Facts:
{bagor,destam,dirun,plasta} φ zatrer
{bimak,drizun,rovi,zuplak} φ gekom
{brator} φ fifluk
{brukla,buzin,sapludil} φ sufusuk
{bruvo,mistes,skadremo} φ kugri
{dastik,diskifu,flegotril,tuskagol} φ skove
{dasuro,fluplim} φ dirun
{degul,flifas,gragrol} φ skufodok
{detril,stufle} φ pera
{driklon,graplustam,nitor,nugak,tugram} φ kaskil
{driner,drubro,kufa} φ gremim
{dritagul,kunis,moples,staski,totragrin} φ gekim
{fifluk,klemes,stadrar} φ poposku
{flabran,guplin} φ staski
{flasiko} φ drubro
{flaski} φ stedrak
{flustur,maplon} φ rovi
{gobren,graflir} φ tuskagol
{grofen,troflin} φ mestok
{gruflur} φ degul
{klastuka,pliza} φ treskan
{kledur} φ kufa
{kligem,tritri} φ nitor
{klinom,staskis} φ kunis
{klovos} φ plasta
{lagegok,murer} φ moples
{mepo,rovim} φ nugak
{mestok,pera,pligis,stedrak,tagris,treskan} φ stigek
{pebos,sete} φ driklon
{puvar} φ bimak
{rata} φ dritagul
{subrel} φ destam
{vedor} φ tagris
{zafim} φ pligis
{zatora} φ nemes
{zusto} φ skadremo
[bagor,destam,driklon,driner,drubro,flasiko,gekim,graflir,grofen,kledur,klemes,kligem,klinom,kugri,maplon,mistes,murer,poposku,puvar,rovi,sapludil,stedrak,vedor] τ 311
[bimak,dirun,flegotril,flustur,graplustam,klastuka,kunis,mestok,moples,pligis,rovim,sete,stadrar,staskis,totragrin,treskan] τ 869
[brator,brukla,bruvo,detril,diskifu,drizun,fifluk,flaski,fluplim,gragrol,guplin,kaskil,lagegok,pera,plasta,pliza,rata,skove,skufodok,subrel,sufusuk,tagris,tuskagol] τ 182
[buzin,dasuro,dritagul,gekom,gobren,gremim,gruflur,mepo,pebos,skadremo,staski,tritri,troflin,zafim,zatora,zatrer,zuplak,zusto] τ 923
[dastik,degul,flabran,flifas,klovos,kufa,nemes,nitor,nugak,stigek,stufle,tugram] τ 501

Known rows:
stufle: 20 4 -21 32 -47 73 4 -13 -11 -11 8 -72 9 32 -13 35 -31 10 0 26 7 8 -22
 -13 -20 -20 -19
kufa: -10 6 -18 1 -45 65 4 10 -29 -38 25 -83 17 3 -24 44 -13 10 -2 8 13 0 -8
 -6 -64 8 -13
kunis: 9 26 -44 37 -10 -40 41 0 0 -13 -20 -51 34 -27 13 -49 14 11 -4 -67 21 23
 -2 43 -44 -42 16
degul: -14 6 -31 5 -52 71 12 1 -11 -23 -15 -73 16 -1 -9 23 -28 7 0 10 23 -7 -24
 -25 -44 11 -29
skufodok: -54 33 -43 -19 -37 -4 34 14 27 -52 6 -2 -18 -7 -33 9 -28 -29 -5 -30 13 1
 6 64 43 -1 -47
flifas: -2 13 -27 31 -40 72 -1 -9 -13 -17 -7 -71 -1 25 -5 24 -28 4 -5 28 18 -12
 -12 -23 -30 -6 -17
puvar: 13 0 -40 13 54 7 29 -2 -28 2 -10 25 -37 42 -9 15 -7 68 0 3 36 -21 -51 65
 -23 7 -29
stadrar: -17 13 -57 55 -8 -29 42 -9 2 5 -27 -54 7 5 34 -34 15 2 0 -28 25 17 -2 55
 -26 -52 36
driner: 6 -5 -25 3 57 9 28 5 -46 -31 -2 19 -36 29 -1 29 -9 66 2 6 32 -20 -43 69
 -25 -8 1
diskifu: -33 34 -33 8 -22 -8 34 15 37 -60 17 5 -32 32 -33 10 -16 -31 0 -1 3 -5 24
 62 44 -26 -47
mistes: 6 -6 -33 6 52 12 33 0 -33 -22 -26 25 -39 26 7 16 -19 63 4 7 38 -25 -53
 56 -12 -6 -10
mestok: 5 -2 -54 32 -29 -29 60 -3 5 7 -12 -56 36 -14 17 -22 12 12 13 -52 14 49
 -26 65 -27 -54 22
subrel: -28 45 -39 -4 -16 -12 9 17 41 -43 13 0 -37 29 -23 25 -28 -34 -6 -20 -2 6
 19 60 54 -6 -22
rata: -23 53 -27 11 -17 -10 13 2 23 -55 18 3 -28 13 -38 0 -30 -26 -16 -27 5 -8
 24 58 54 -22 -41
totragrin: 9 28 -45 59 -2 -36 33 -10 -1 -2 -19 -50 15 0 23 -44 14 7 -7 -44 20 16 7
 48 -29 -57 29
sufusuk: -47 35 -40 -16 -34 -6 34 18 28 -53 15 -2 -16 -2 -36 12 -24 -26 -4 -31 9
 5 9 65 40 0 -46
brukla: -41 40 -38 7 -22 -5 20 6 25 -47 17 -1 -33 21 -30 12 -26 -30 -9 -12 7 -4
 19 66 55 -18 -35
maplon: 14 0 -42 13 55 6 27 -3 -26 4 -8 24 -38 43 -11 13 -6 68 -1 1 36 -23 -52
 65 -24 8 -30

Rows:
No name comes twice in this set of rows, the named rows included.
-31 41 -42 -31 -26 -15 19 30 46 -48 10 -1 -20 7 -27 27 -27 -33 1 -40 -1
 17 7 55 39 13 -31 => plasta
17 -3 -22 9 -60 72 17 -2 -10 -16 7 -74 28 7 -21 36 -31 13 7 6 8 19 -35
 -14 -33 -5 -32 => stigek
16 19 -27 21 -32 62 -14 5 4 -14 -4 -70 -2 36 0 40 -27 1 -2 20 7 1 -10
 -30 -32 5 -5 => klovos
8 17 -22 47 -30 81 2 5 -17 -19 6 -69 12 26 -3 22 -14 4 2 29 17 1 -6 -21
 -16 12 -16 => tugram
3 16 -61 17 -8 -44 37 19 26 5 -27 -56 20 -6 33 -15 16 -1 10 -59 11 42
 -10 45 -43 -22 44 => dirun
24 1 -31 -3 60 3 22 13 -18 -19 -23 26 -40 36 11 29 -19 60 9 1 27 -12 -50
 50 -14 4 2 => bagor
9 -6 -28 3 54 23 51 31 -39 -30 -14 27 -6 0 3 9 1 66 19 -9 39 2 -56 55 -8
 36 -22 => driklon
-11 -35 -32 44 -45 -15 31 12 -11 6 1 55 -21 -4 -18 6 28 17 17 16 -61 -31
 24 -11 -17 -25 4 => gobren
19 -12 -26 11 53 4 51 16 -17 -41 -21 33 -35 44 2 15 -1 62 18 20 29 -22
 -42 48 -28 -17 -25 => graflir
8 -5 -46 -9 43 3 39 8 -22 5 -8 22 -21 22 -22 13 -2 72 4 -19 38 -14 -62
 66 -42 29 -46 => rovi
-3 -11 -25 -23 47 6 39 17 -51 -42 5 14 -20 5 -12 35 -4 70 7 -13 33 -12
 -49 73 -45 9 -6 => drubro

Now the same objects, written a new way:
Known rows:
detril: 49 28 11 6 58 7 16 -39 9 4 -3 -10 12 -9 -27 8 21 54 -37 36 13 -20 -25 35
 -13 -14 1 -22 33 51 35 -50 51 -17 36 8 36 31 -8 32 33 -2 -42 -10 37
mistes: -65 -28 -44 -14 -20 -36 23 14 -21 -13 -36 22 -46 43 11 -6 41 -26 15 40
 -4 -21 -19 0 33 22 6 -6 -23 -18 15 -16 14 -46 -58 18 -2 6 -1 -38 4 23
 16 19 5
vedor: -47 -42 -41 20 7 -28 54 27 -21 -22 -42 41 -41 15 13 -22 48 -9 5 37 16
 -39 -45 -3 37 36 18 -7 -12 -16 21 -8 17 -34 -48 27 4 35 17 -38 28 38 15
 11 13
dasuro: 23 -44 -37 -30 23 -17 -13 2 53 -15 -21 -12 -18 -47 2 6 -58 -46 -6 -13 -4
 -17 24 -52 55 -32 12 -35 -6 -31 -68 14 -33 58 42 -21 -21 -43 -20 20 -41
 20 8 -7 -11
skadremo: 33 -14 -37 17 -31 -40 -17 17 41 -10 51 -8 -1 27 16 28 -49 -47 21 -10 25
 -29 35 -48 31 -35 -46 -51 -42 -6 -59 17 -34 37 43 9 -38 -58 8 37 -17 -5
 17 10 -8
dastik: -43 -9 55 0 -25 -20 5 -15 -43 2 -11 -30 32 -49 -12 -40 -56 -8 -12 14 -19
 -6 35 -23 -60 51 -2 2 54 50 -23 36 -14 14 -17 -10 2 -42 35 -30 -33 25
 18 -4 29
nitor: 16 -19 55 11 -48 -36 22 0 -47 -43 -7 -18 30 41 -33 -31 -23 14 6 -33 4 22
 45 -13 -60 55 7 53 12 32 -46 53 -38 -7 4 10 3 -26 22 -20 -66 -8 10 -37
 50
nugak: 17 -16 55 11 -49 -36 22 -1 -47 -43 -8 -18 30 41 -33 -31 -23 14 5 -34 5
 22 45 -13 -60 55 7 53 12 32 -46 54 -39 -7 6 11 3 -26 21 -20 -67 -6 9
 -39 48
brukla: 29 36 12 -36 54 10 -31 -52 6 18 2 -32 -3 12 -29 26 -2 48 -34 34 -10 6 3
 33 -17 -25 5 -23 19 50 31 -52 47 -28 29 -8 33 2 -34 24 12 -17 -35 3 23
klastuka: 0 42 5 22 -31 51 35 19 32 -5 22 27 64 -55 11 -39 45 -24 16 -62 2 21 -62
 25 -12 -17 2 35 23 -25 42 19 -12 15 34 -44 -8 44 27 -18 27 -8 2 15 -21
flaski: 49 29 10 4 59 8 14 -39 8 4 -2 -12 11 -7 -26 10 20 53 -35 34 10 -18 -21
 33 -14 -15 -2 -22 31 51 34 -51 50 -17 35 8 36 30 -11 32 30 -4 -42 -9 36
plasta: 51 41 -1 -17 63 3 -29 -54 -1 6 2 -48 -35 2 10 60 -15 41 -34 27 -6 19 36
 29 -6 17 -37 36 38 15 12 -50 52 34 25 -33 41 43 -59 48 -36 -3 -14 -26 6
kligem: -45 -47 -3 -25 -14 -36 27 16 -9 -30 -45 26 -47 54 -6 -12 49 -9 12 22 -14
 -17 -16 2 26 25 47 28 -31 -39 -5 21 -6 -56 -62 23 -2 5 -24 -40 -4 -1 2
 7 6
tritri: 44 -51 10 -23 -15 -24 -13 11 58 -27 -10 6 4 10 -26 -5 -29 -41 7 -35 -4
 -29 18 -45 40 -43 43 -38 -38 -8 -69 46 -47 20 43 12 -40 -63 -11 1 -15
 -24 -13 -14 1
graplustam: -1 40 33 -23 -44 49 -11 3 42 -13 14 8 60 -28 -5 -36 47 -25 21 -70 -27 36
 -39 28 -27 -26 36 54 -3 -46 30 43 -33 -20 25 -54 -16 17 -9 -30 -4 -43
 -15 13 -31
kugri: -52 -12 -46 18 -26 -45 23 21 -31 -15 -17 15 -49 59 33 18 41 -24 23 36 11
 -16 6 -3 17 39 -32 10 -33 -38 10 -9 16 -44 -63 21 -1 16 -3 -37 -3 18 19
 17 -7
degul: -40 23 54 20 -55 -42 19 -3 -53 -24 37 -26 37 24 -14 -25 -52 -16 13 9 19
 19 42 -13 -57 52 -56 23 26 45 -13 15 -16 15 11 -3 4 -25 35 -3 -64 24 19
 9 49
sufusuk: 47 45 14 0 52 4 -32 -42 -7 18 32 -38 -14 36 -6 48 -1 52 -25 28 5 11 22
 34 -34 -11 -31 -7 2 44 25 -51 45 -22 25 -1 35 15 -36 40 8 -21 -16 -6 11

Rows:
No name comes twice in this set of rows, the named rows included.
58 31 41 -12 47 -7 -30 -43 13 -10 11 -33 -13 60 -23 48 27 60 -21 3 -8 9
 30 35 -46 -8 12 36 -14 34 7 -22 30 -46 26 8 35 6 -55 22 -5 -48 -59 -37
 22 => kaskil
-55 -34 -11 -4 22 -31 1 10 -1 15 -40 5 -53 -18 39 -25 38 -22 3 42 -29
 -51 -4 -15 -4 40 21 -17 -10 -12 -1 17 23 -48 -78 16 -4 -13 -7 -41 48 16
 18 10 -34 => graflir
-13 -35 -39 40 10 -35 58 35 -29 -26 -33 41 -46 34 35 -11 49 -1 13 30 39
 -41 -33 -6 22 50 -20 9 -25 -35 18 2 19 -25 -50 31 5 47 22 -35 30 36 17
 1 5 => stedrak
41 38 28 -28 60 8 -42 -56 24 32 6 -41 -15 -24 -1 10 -3 44 -38 37 -27 -22
 18 28 -43 -13 6 -28 31 51 24 -41 52 -34 13 -11 35 -14 -36 0 43 -25 -15
 -7 -2 => diskifu
45 -35 -37 5 25 -23 -13 11 45 -15 0 -20 -31 -31 26 30 -58 -46 1 -24 14
 -12 40 -56 50 -15 -26 -15 -20 -54 -71 20 -32 62 42 -14 -19 -31 -22 39
 -46 17 14 -21 -21 => zatrer
-50 -14 54 1 -41 11 -10 2 -57 2 -13 19 49 -25 -33 -25 -62 17 3 5 -14 20
 30 -31 -23 16 14 34 65 49 -14 25 -23 38 -29 19 -12 -27 46 -5 -53 18 13
 -4 48 => flabran
29 24 17 -42 45 39 -16 -41 24 24 -11 -25 -23 0 -45 24 -35 60 -21 37 -22
 28 8 42 -33 -7 0 -38 -19 41 39 -52 50 -17 24 10 41 -5 -32 46 23 -19 -34
 -11 23 => drizun
-40 4 56 40 -23 -15 8 13 -58 13 14 -54 12 4 -9 -36 -51 32 -38 -41 61 41
 29 -3 -45 42 -7 -15 -2 44 -42 -1 -52 19 -12 -10 -9 0 27 -6 -63 50 18 -7
 -6 => kufa
35 -30 -1 36 14 -14 -24 29 3 22 31 -37 -24 5 20 1 -48 -27 -22 -51 60 9
 16 -40 44 -41 7 -61 -46 -9 -72 8 -56 40 39 5 -48 -47 -9 33 -14 27 13 -6
 -47 => gremim
-63 -36 -38 -11 -7 -27 25 17 -23 -7 -41 23 -48 31 9 -12 40 -18 9 36 -4
 -18 -24 0 36 23 22 -9 -20 -21 13 -13 10 -41 -64 18 1 11 -3 -39 8 27 15
 16 -2 => sapludil

Now the same objects, written a new way:
Known rows:
zatora: -5 21 -3 2 33 -12 -11 20 44 -5 12 20 -17
klovos: 3 7 -10 -3 -11 21 17 4 23 -38 9 5 -42
troflin: 18 34 -8 -17 33 -4 -34 -3 42 6 -3 34 -9
bagor: -14 -14 -3 17 2 -27 20 15 -19 -16 -11 14 12
sete: -5 17 -9 -24 0 -15 -30 25 -25 -26 40 -27 -26
nugak: -16 15 -6 -14 1 13 -17 -6 51 -21 6 -5 -7
drubro: -2 -17 13 0 6 -16 8 -3 -14 -7 -30 7 8
brukla: 21 0 16 11 -45 17 14 -10 -18 25 -21 -22 2
flifas: 5 4 -19 -11 7 43 6 -15 34 3 -13 -19 -28
skadremo: -16 2 -1 4 44 -18 -13 16 49 8 17 41 -16
kugri: -22 -30 -5 14 19 -23 8 -1 -7 16 -15 17 28
lagegok: -8 9 32 -3 -6 28 27 -20 -21 -5 -26 -31 38
zusto: -8 12 -7 1 45 -7 -10 18 45 10 6 21 -23
klastuka: 35 7 -21 -38 2 12 -30 -10 -44 2 20 -6 -32
gekim: -37 -21 7 6 37 -16 15 -6 -11 -10 -17 10 51
flustur: 15 -1 -28 9 -43 1 5 35 -38 -3 58 -20 -56
mistes: -14 -18 -11 12 18 -12 11 2 -11 18 -27 -2 20
gragrol: 18 -5 14 11 -39 17 15 -11 -16 33 -23 -19 0

Rows:
No name comes twice in this set of rows, the named rows included.
-15 2 -1 -32 39 19 5 3 -47 -38 27 -31 -5 => staskis
12 -13 22 13 -42 6 11 -12 -13 24 -10 -1 9 => sufusuk
-8 20 5 10 20 -31 2 40 33 -42 30 45 -37 => dasuro
10 -11 -18 -19 9 7 -6 12 -42 0 30 -20 -43 => stadrar
10 -17 20 13 -38 7 11 -13 -13 31 -12 1 7 => skufodok
16 -25 14 26 -47 8 12 -17 -12 33 -5 -15 24 => skove
16 -1 25 19 -59 -6 28 10 -29 -14 2 6 -15 => fluplim
-8 0 -5 -29 29 14 2 5 -45 -30 29 -28 -15 => totragrin
6 -15 -19 4 -30 -8 -1 27 -35 -5 62 0 -45 => bimak
0 10 -11 -22 1 -9 -23 20 -31 -21 39 -24 -31 => graplustam

